B:
0: [  57   84   -9 -114  -38   50  201   18 -107 -298  134   77  -46   15
   87  -62  393  133  168  160  197  115   64  -65  109   16  -15  162
  301]
1: [-340 -133    8 -342  130  -32   34  191 -173 -147 -779  148   56   51
  288  289  617 -319  267   77  146  340 -142 -148   59  324  -95 -240
   25]
2: [  67  -72   75   53   97  -44   16  -67  -33  -21  121   11   -8  140
 -158 -137   19   36 -103  -48  -44 -154  121   12  170   71  102  133
  -18]
3: [ -21  135  -74   21  168   88   78   26 -246  199 -104 -243 -247   94
  -26  -69 -103   68  -26  -93   -8  -64 -117  129  137   53   76  -52
  -85]
4: [ 158   88  -13   58 -155   36   37 -212   38   13  161 -110   56  -60
 -124 -137 -163  249   39   89  -39 -102  -83 -110  -37  -68   75   29
   27]
5: [  53   81   45  -12  -25   48   51  -97  -52  -16    8  -83   81  -36
  -63 -119  -35  187   56   47  -17   10 -121 -102   61   15   52  -37
   32]
6: [ 123  143  -21 -116 -302   36  113 -140 -107   63 -258 -221 -171 -128
 -151  -72 -145  397   46  184 -147  -38 -236  -80 -153 -124  173  -55
   86]
7: [ 251 -129  101  110 -186  -92   -3   25  185   35 -169  169  163   17
 -139 -126  -25  202 -137  -50 -143 -121   36  -22 -146  -24  168  -72
  -16]
8: [-262  118  -87 -157  111  124  -20  -36 -140  118 -485 -164  155 -102
  266  180  105 -129  315   41  117  287 -408 -209   -1  208 -147 -389
 -135]
9: [ -59  -84  -19 -151   30  -73    4   27  -46  180 -524  -14 -139   90
   -4  152  134 -102   34   98 -109   18  -52 -110  -89  196  -11  -22
 -129]
10: [  36  115 -134  105  118   94   97  -42 -149   27  247 -130 -165  106
   38  -93   -3   25   19  -92  163 -112   32  150  153    2   46   54
   26]
11: [  80   67  -64  125  220   39   53   45 -129  274   16 -149 -217  168
  -61  -93 -140   19 -119 -136  -40 -151   20  144  121   81   50   45
 -143]
12: [-347   17 -210  -72  311   91  -10   60 -289  174 -379 -194 -200  147
  251  208  153 -385  142 -162  198   52 -149  129  169  233  -54 -242
 -191]
13: [  -9   -4  -56  -45  -44    6  -18  -49   89  105 -296   32  167  -45
  137  113   94  -46  170   88   35  112 -158 -210 -142  148 -104 -168
  -91]
14: [  79   33  -63   34  200  -16   33  -34  -50  325  -61 -119 -221  166
  -68    8  -95  -42  -49   37 -105 -118   50  -44   26  172  -62  178
 -179]
15: [ -31    1    2  -13  136    2  -51 -140   47  146  -55  -44  139   41
   19   40  -17  -92  117   82  -19   34  -76 -251   29  209 -141    2
 -160]
16: [ -55 -143   -4  -53  127  -84  -49 -135   45   36  -46   61   26  153
  -32   89  144 -217   43   99   -9  -71  126 -184   60  230  -81  163
 -117]
17: [  77  191 -144  126  120  130  134   54 -217  158  112 -213 -268   86
   33 -123 -103  133  -31 -139  104 -101  -60  229  120  -35   87  -28
   -1]
18: [ 190  111   -2  124   49   66   88    0   42   26  210   19  122   14
   26 -158   -4  171   34  -24   68   16  -12  -48   52   19  -35   23
   41]
19: [ 131   20   34   67   -4    8   69   14  -11    3    7   20   35   42
  -53 -127   25  150  -28  -36   -4  -45   -5   14   48   10   83   -8
   36]
20: [  60 -339  130   56 -101 -190 -105  109   86  107 -581  172   31  153
 -221  -28    1  -20 -291 -210 -249 -237   72  138  -83   65  315 -186
 -166]
21: [ 272  246  -95   95 -128  103  158 -143  -37  105  306 -189 -151  -48
  -83 -183 -194  372   37  115    1 -109  -58  -18  -45 -123   41  145
   96]
22: [ 333  122 -119  254   41   37  131   25   23  215  347  -55 -223  144
  -69 -186 -159  198 -147  -87   18 -247  157  179   -5  -56   58  201
    0]
23: [ 115  260 -159   29   35  134  175 -114 -148   49  320 -210 -229   17
   43  -93  -24  178  128  110  140  -40  -29   -3   71  -31  -48  171
  106]
24: [ 224  243 -226  161  289   98  182  174 -127  499   66 -184 -446  195
   96  -28 -117   51  -56  -50   18  -91   54  163   -4  112 -131  190
 -136]
25: [ 328  -99  146  -65 -103 -172  160  -86  -15  -52  177   60 -360  206
 -437 -204   70  290 -243  242 -268 -300  369  -32   48  -18  191  610
  164]
26: [  60  122   37  -12  -15   56   47 -100  -42   52  -41 -118  108  -65
  -42  -97  -78  200   86   70  -31   53 -189 -147   24   27   12  -86
   -9]
27: [  52 -158   37   -2   89 -140 -108 -208  116  241  -76  -11  -33  164
 -212   37 -114 -123  -89  111 -220 -212  126 -218  -21  215  -23  229
 -246]
28: [ -27 -293  -24   23  115 -182 -121    5   59  324 -463   60 -177  267
 -131  143   -7 -291 -195  -85 -209 -261  154   29  -68  236   83   43
 -325]
29: [ 295   64  -38  219  166  -17   67   -3   36  360  216  -78 -212  192
 -165 -162 -250  124 -204  -57 -138 -255  160   77   20   60   15  247
 -149]
30: [  68 -141   57   26   26  -90  -55   87  131  212 -456  136  161   60
    1   51   43  -54  -47  -47 -133    9  -55 -102 -121  175    5 -166
 -184]
31: [  13 -100  101   66  -56  -38 -138  -80  140  161 -369   16  340  -50
  -68  -26 -166   45  -15  -89 -152  -14 -217 -164  -91   94   80 -327
 -223]
32: [ 241  121   23   88  -94   36   83 -164   42   24  287  -79   30  -26
 -148 -209 -151  317   -5   90  -47 -108  -13  -97    2  -71   58  129
   60]
33: [  -3  -63  -80   64   -4   -4  -60   -4  121  162 -286   71  184   11
  142   98   37 -126   89  -61   51   30 -109  -92 -128  142  -47 -245
 -161]
34: [ 176   90  -37   38  -89   25   97 -154  -45   13  222 -110 -146   37
 -139 -140  -83  228  -16   97  -22 -155   43  -18   25  -56   90  191
   79]
35: [  12  -64  116  -16  -81  -31  -57 -137    9   14 -200  -55  181  -31
 -167  -92 -112  136  -25   -6 -140  -58 -152 -123   16   29  146 -156
  -83]
36: [ 469  131  -10  137 -334   -3  141  -78  183   95  149   26   -2  -91
 -141 -203 -165  497  -47  149 -114 -118    2  -83 -265 -167  101  123
  131]
37: [-263 -246  183 -184    8 -102 -129 -150  -92 -183 -407   15  201   47
 -153   20  148 -137   16    3 -100  -11  -98 -151  171  161  165 -164
  -82]
38: [   1  -97   26   -9  147  -75  -64 -118   65  186 -122    3   47  128
  -79   39  -13 -130   -3   67 -114  -73   36 -198   22  225  -73   96
 -197]
39: [ 264  323 -173   11 -189  123  169 -138    6  232   67 -219 -152 -137
   40  -46 -179  363  176  248   -2   32 -204 -164 -227  -70  -84   62
   57]
40: [ 317  171  -73  194  -13   66  159   -8   11  106  365  -57 -122   57
  -56 -210 -116  283  -60  -12   38 -144   80   89    9  -80   39  169
   76]
41: [ -41 -242  104   20   42  -82  -29  196   52 -108 -406  277  240  108
   63    6  310 -124  -52 -195   40   38   30   56   46  140  119 -251
  -22]
42: [  24  -71  127 -128 -174  -66   12 -153  -79  -59 -262  -85  -36  -12
 -261  -96  -43  214  -53  110 -204 -101  -86 -102   10  -13  219   -1
   27]
43: [  48   -2   21   84  166   10   -3  -21   32  101   40   25  150   78
   20  -55   16  -35   25  -45   23   -3   -9  -89   91  148  -61  -17
 -102]
44: [ 222  209 -162  247  257  115  140  127 -109  363  229 -158 -273  162
   51 -137 -175   99  -95 -167   59 -135   41  216   81   37  -32   86
 -100]
45: [ 190   95  -68  126 -116   54   73  -16   36   90   26  -39   24  -34
    8 -104  -92  213    9  -47   32  -69  -86   40  -92  -67   76 -100
   22]
46: [-112   57  -60    6  260   60   -8  -26 -166  217 -144 -185  -91  110
   31   16  -63 -106   33  -76   12  -19 -116   -4  146  170  -30  -81
 -186]
47: [-180 -171  -12  -97  163  -94 -108 -169  -30  120 -225  -46  -40  163
  -66  136   61 -293   28   58  -78 -104   40 -161   80  263  -36   78
 -219]
48: [  -5  102  -37  -98   62   28   20 -197  -14  151  -40 -142    8   -9
   -6   43  -40   24  174  223  -40   58 -128 -296  -12  161 -143   89
  -92]
49: [-123  -82   -5  -80  218  -48  -41  -34 -123  216 -316 -101 -150  174
  -62   80   20 -181  -30   -3 -105  -76  -13  -51  101  231   -1   29
 -213]
50: [ 150  -24  -67  218  -38   29   -7   43  126   83    7   94  173   34
   80  -73  -26   40  -25 -188   93  -78  -11   82  -67    1   57 -197
  -60]
51: [ -27  -87  -15 -139   86  -62   56  163  -30  129 -538  110  -93  110
  110  161  304 -138   67   77  -27  107   -5  -87  -75  238  -65  -28
  -58]
52: [ 146  123  -99   82   99   55   48  -54  104  214  103  -11   79   23
  123   14  -14    8  140   99   65   54  -37 -194  -69  150 -209   59
  -94]
53: [ -94  -91   71  -75 -124  -13  -51  -83  -32 -112 -328    3  202  -57
  -39  -12   72   44   61  -28  -17   23 -183  -91   13   36  140 -267
  -14]
54: [ 148   40   23   32 -116   18   93   88   -7   31 -225   33   42  -24
   -7  -92   39  224  -13  -37  -33   15 -102   24  -76  -24  117 -143
   54]
55: [  89   -2  -96  184  -18   48  -11    4  107   66   24   66  188   20
  127  -31   -4  -19   41 -158  142  -49  -42   44  -52   29   14 -206
  -65]
56: [-114 -104 -102  132  308    9   17  264 -243  203 -306  -43 -284  288
   52   -2   73 -232 -207 -412   72 -190   74  443  209  118  189 -187
 -168]
57: [ 183  -50  -15  164  -38  -40  -16 -130   70  125  160  -33  -46  102
 -190 -138 -185  105 -149  -62  -93 -270   98   40   -5  -18  134  104
  -87]
58: [ -70  153 -196   -6  111  113  101  -15 -254  157  -76 -259 -337   81
   78   22  -14  -16   65  -43  111  -63  -95  139   87   43   32  -27
  -35]
59: [ 154  298  -16 -127 -224  127  212  -58 -171    4 -123 -232 -135 -178
  -46 -129  -58  486  145  217  -37  117 -291 -101  -79 -124   77  -47
  200]
60: [-227   -8   51 -160   70   16 -118 -266  -33   59 -280 -152  255  -75
    3   93  -33 -105  225  142  -58  128 -290 -372   54  218  -93 -186
 -181]
61: [ -26   69  -15 -118    4   17  -14 -177    2  168 -225 -136   57  -50
   -7   76  -49   27  169  200  -81   82 -200 -303  -70  157 -108  -29
 -120]
62: [ 238  144 -210  298  236  110  186  205  -71  141  414   23 -242  223
  168 -139   81   12  -79 -236  258 -146  219  339  123    6  -24  136
   50]
63: [-110    7  -16 -112 -134   37   -9 -131  -40  -88 -266  -54  152 -101
   61   51   96   27  190   79   61   95 -228 -160  -34   48   38 -227
   14]
64: [ 212  146  -89  191  156   78   58   17  128  240  199   25  144   41
  145  -57  -53   37   90  -16   95   46  -24 -112  -37  125 -197   12
 -103]
65: [-171   -7  -23  -25  289   46   15   61 -219   76 -175  -97  -87  154
   58   12  113 -171   19 -137   76    4  -47   73  237  180   15  -92
 -110]
66: [ -42   20  -85 -145  109  -31   62  -77 -139  197 -208 -142 -335  142
  -48  107   68  -84   42  179  -77  -61   31 -100   11  182  -53  211
  -87]
67: [ 211 -114   24  103 -207  -82    9   30  142   59 -209  128   64   31
 -104  -78  -19  160 -124  -67  -99 -146   28   42 -159  -34  178  -91
  -12]
68: [  74   18  -20   69   18   56   99  147  -11 -115  -35  144  139   29
  162  -66  250   55   60 -116  190   82  -13   79   45   28   28 -149
  115]
69: [ 182  -83  -84  162   10  -36   11  123  208  138 -104  225  141   95
  153   38  144  -79   -5  -95   87  -23   97    4 -148  123  -61  -74
  -73]
70: [  90  123  -22  -50  -52   45  118 -154 -117  -33  151 -151 -162   17
 -117 -113  -14  203   47  144   -6  -78  -15  -57   70  -26   61  171
  101]
71: [ 326  215 -124  210   22   78  156   -6  -93  313  251 -223 -361  103
 -143 -213 -312  315 -161  -61  -72 -255   38  202   -3 -105  119  172
  -24]

[ 366  -47   32  -63  255  -41  191   -6  -66 -199  268 -259  -90  149
 -115   53   -2 -109  200  -24   71   37    3  122 -130] : 5
[-105   93 -108  250  -76  131  -37  -61   42  113  -77  -44  -22  -65
   82   81  129   28 -186  148  -49    9 -107   73 -148] : 49
[  19  -28 -103  -72  -74  -20   31  -71   20  -23   79  -37    8   -2
 -121   51  -69    7   25   80   40   42   39   93  -93] : 26
[-105   39  101  246  -70  114 -299  -19  110   55 -156  127 -137   -2
 -157  -34   80 -143  215   53  265   48  284   88 -163] : 51
[-237  239   31  255 -147  177 -188  -39  -54   17  -14  102  -74  -68
 -142   25   70   36  -10  106  -47   90   60  227  -97] : 66
[  27  -92  -38 -146 -246  -92  -57  -48 -206   27   54  225  109  150
 -564  -23 -115  -24  396 -201  233   70  366   22   13] : 36
[  79  -91  -47 -190   19  -48    6  122  -63 -104  100 -138  163   50
  -10  144   74   44  -14   -7  -60   -3  181 -107   18] : 18
[ -39   11  -91  -72  -82   26   40  -71  -60  -82    0 -132  136  -63
   64  117   71   77 -135   53 -140   34   74  -25   23] : 38
[  75  -60 -139   87  -39   15   14  257 -219  181   74  -19  202  171
 -129  165  233   86  -60 -116  -40  -75   18 -177  -39] : 22
[  46  -85 -211  -19 -109  -16  147  -26 -123   91    2  -97  202   32
   11  137  102   98 -171  -21  -97  -24  -47 -122  -11] : 57
[ -51   51  -29   46 -150   55 -192  -65   85   83  -93  136  -79   55
 -269  -33   43 -119  229   15  206   17  206   52  -96] : 54
[ -94    9 -188  316 -195  129  -40 -119   13  302 -261   48   54  -11
   35   57  229   -7 -154   40   57  -51  -70 -104 -111] : 28
[  96  -18  -74 -164   36  -15   90    0  -15 -133  112 -204   89    1
   59  122   61   34  -84   60 -122   14   39  -23  -10] : 15
[-132  134  -28  -69  -72   99   22 -430  223 -264 -112 -234  -87 -284
  273   26  -57  -30 -184  286 -153  121   27  194  -21] : 37
[ 196 -110 -163  -95   31  -13    9  120   77  127  -44 -124   95  149
    9  107  255  -84    9  -22   62 -120   50 -261  -50] : 50
[-150  152  239  219   80  182 -414 -117  386 -179 -180  -23 -336 -162
   79  -67   41 -251  185  273  234  103  323  237 -212] : 1
[  61  157  -74   61   58  116 -147   -6  323   67   22  -43 -277   35
  -77  -15   94 -192  106  235  135  -29  -95  161 -236] : 8
[ -44   59 -193  249  -69  117  -24  151  -48  270  -26  -11   71   63
   17  142  260   75 -216   63  -78  -77 -170  -69 -140] : 11
[  21  -82  -95 -165  -60  -42  -44  180  -70   -6   75  -46  181   71
  -88  141   87   60  -16  -14  -35  -22  173 -134    3] : 52
[ -51  -22 -150  233 -233   97  -68 -296  131  263 -346   99  -46   -6
  -75  -47  147 -139   69   15  231  -26   61  -68 -121] : 20
[   7  -30  -81  -38  -71    0  -23  192 -178   42   99   -2  181  101
 -152  139  124   93  -13  -72  -59  -19  122  -90    2] : 40
[-178  144    0   -3 -139   63  -71  -77  -83 -130   82    1   26 -103
  -99   64  -61   94  -43  101 -121  118  103  205  -20] : 70
[ 272 -105  315  -32  384  -40    2   98  -80 -470  281 -311  -78   45
    5   78  -69 -103  251    0   95  134  348  165 -106] : 0
[ -46  194 -164  528   47  291 -186  193  203  418 -225  -57 -127   71
  234  113  548  -96 -265  175  -20 -174 -288 -137 -247] : 56
[ -48   20 -106   41 -234  -17 -129   74 -106  194  115  289  -26  157
 -567  -12 -107   -6  290  -57  242   31  119  158 -149] : 39
[ -77   41 -153  427 -101  132 -199  438 -163  469    5  220   84  219
 -251  142  314   75  -56  -55   96 -122  -76 -107 -213] : 24
[ -80  161  -68  192   55  173  -97   67  142   42  -43 -169  -53  -77
  250  132  250   -2 -268  228 -154  -24 -131   28 -134] : 65
[ -51   -5  -84 -215 -150  -45   53  -44 -149 -113  112  -37  178  -18
 -146   99  -62  115  -18  -15 -118   71  154   32   57] : 32
[ 136 -275 -118  -25  -18  -65  -68  164   30  151 -122  -48  185  121
    5  118  183  -62   35  -71  196  -99  251 -330  -69] : 69
[  37    1 -209  246  -16   86  -55  397 -120  365   48   18  142  199
  -71  193  349   82 -170  -27  -35 -145 -147 -194 -151] : 44
[ -32  200 -158  434  119  250 -158  168  308  301  -94 -124 -215    5
  268  109  373  -90 -293  314  -24 -124 -356   34 -323] : 12
